Below is a small trained network, with its code and all its weights. Each question gives an input and a class and asks what happens when units are switched off, that is, made to give their printed mean instead of their output.

import numpy as np


def w(rows, s, z=0):
    codes = np.array(rows[::2]) - 128.0
    scale = np.full(codes.shape[1], s)
    scale[-1] = z or s
    return codes * scale


def norm(h):
    return h / np.sqrt((h * h).mean(-1, keepdims=True) + 1e-5)


def f(y):
    return np.maximum(y, 0)


def log_softmax(a):
    a = a - a.max(-1, keepdims=True)
    return a - np.log(np.exp(a).sum(-1, keepdims=True))


def net(x, mask):
    res = np.array(x, float).reshape(1, 3) / 4 @ E
    u = 0
    for l in range(3):
        y = f(norm(res) @ A[l][:, :-1].T + A[l][:, -1])
        res = res + np.where(mask[u : u + 5], y, B[l][:, -1]) @ B[l][:, :-1]
        u += 5
    return log_softmax(norm(res)[-1] @ U[:, :-1].T + U[:, -1])


A, B = {}, {}
E = w([
[104,10,107,104,38,226,53],'x0',
[113,114,134,237,191,170,122],'x1',
[169,178,254,186,157,159,137],'x2',
],0.0097)
A[0] = w([
[122,127,36,163,166,123,143,5],'L0N1',
[136,251,229,157,180,80,121,5],'L0N2',
[183,209,124,71,109,93,121,106],'L0N3',
[131,245,78,167,199,49,156,87],'L0N4',
[128,132,245,181,125,170,134,64],'L0N5',
],0.012,0.0031)
B[0] = w([
[95,74,111,115,130,92,91,164],'L0N1',
[220,98,111,136,55,165,245,242],'L0N2',
[98,134,144,126,60,105,126,189],'L0N3',
[124,122,106,152,253,69,128,248],'L0N4',
[138,107,162,151,165,108,58,210],'L0N5',
],0.015,0.012)
A[1] = w([
[159,137,253,124,166,208,45,4],'L1N1',
[142,209,161,133,174,164,199,52],'L1N2',
[141,131,65,159,160,169,140,103],'L1N3',
[149,75,84,188,91,198,101,117],'L1N4',
[153,115,209,183,94,160,135,39],'L1N5',
],0.02,0.0021)
B[1] = w([
[175,206,124,55,165,110,78,252],'L1N1',
[187,4,128,175,84,148,139,189],'L1N2',
[112,173,156,111,116,110,144,173],'L1N3',
[110,93,120,150,136,179,112,249],'L1N4',
[127,188,116,72,166,121,100,229],'L1N5',
],0.023,0.012)
A[2] = w([
[113,165,201,96,18,80,133,54],'L2N1',
[208,112,193,238,143,140,174,134],'L2N2',
[216,172,183,142,94,103,252,30],'L2N3',
[137,124,112,84,97,98,129,107],'L2N4',
[71,165,194,199,159,137,128,6],'L2N5',
],0.017,0.0015)
B[2] = w([
[33,179,139,139,51,114,120,154],'L2N1',
[207,85,162,81,9,29,96,247],'L2N2',
[209,123,74,163,172,248,245,248],'L2N3',
[129,158,213,196,152,141,128,161],'L2N4',
[147,140,136,112,114,77,193,135],'L2N5',
],0.017,0.012)
U = w([
[115,192,132,148,83,181,188,4],'0',
[160,212,134,62,165,176,53,196],'1',
[46,24,80,150,102,217,95,174],'2',
[8,187,162,158,35,98,132,72],'3',
[245,77,107,152,131,120,211,169],'4',
[57,113,94,170,223,43,144,148],'5',
],0.015,0.0037)

Each question gives the input, the list of numbers given to net, and the class t.
The units are the neurons (one row each of A and B). Each row of codes is followed by its name. A weight is (code - 128) times the scale printed after its matrix; where a second scale follows, it is the last column's (A, B and U).
mask holds one flag per neuron, layer by layer. A switched-off neuron (its flag False) gives its mean, the last column of its row in B, instead of its output. The means were averaged over made-up inputs and are rounded, as every weight is.
A unit's drop is (log p(t) with every unit on - log p(t) with that unit switched off) / (log p(t) with every unit on - log p(t) with every unit switched off).
most important unit: the unit with the biggest drop
k most important neurons: the k neurons with the biggest drops, biggest first
k most important neurons of layer l: the k neurons of layer l with the biggest drops, biggest first
drop of u: that unit's drop, to one decimal
input [-4,-7,-3], class 3: 2 most important neurons : (L0N3; L0N2)
input [0,4,-2], class 5: most important unit : L0N2
input [2,1,-8], class 2: 2 most important neurons : (L0N4; L1N1)
input [0,-8,2], class 3: 2 most important neurons : (L2N1; L0N2)
input [3,-3,-2], class 2: 2 most important neurons : (L0N4; L1N1)
input [-8,-6,-7], class 5: 2 most important neurons : (L0N2; L0N4)
input [-5,-8,-7], class 3: 2 most important neurons of layer 2 : (L2N3; L2N1)
input [4,-8,-8], class 3: 3 most important neurons of layer 1 : (L1N4; L1N2; L1N1)
input [8,-8,-7], class 2: drop of L1N1 : 0.3
input [6,4,5], class 1: drop of L2N5 : 0.0
input [4,-3,-7], class 2: drop of L1N1 : 0.3
input [-2,-8,-1], class 3: 2 most important neurons : (L0N2; L2N1)
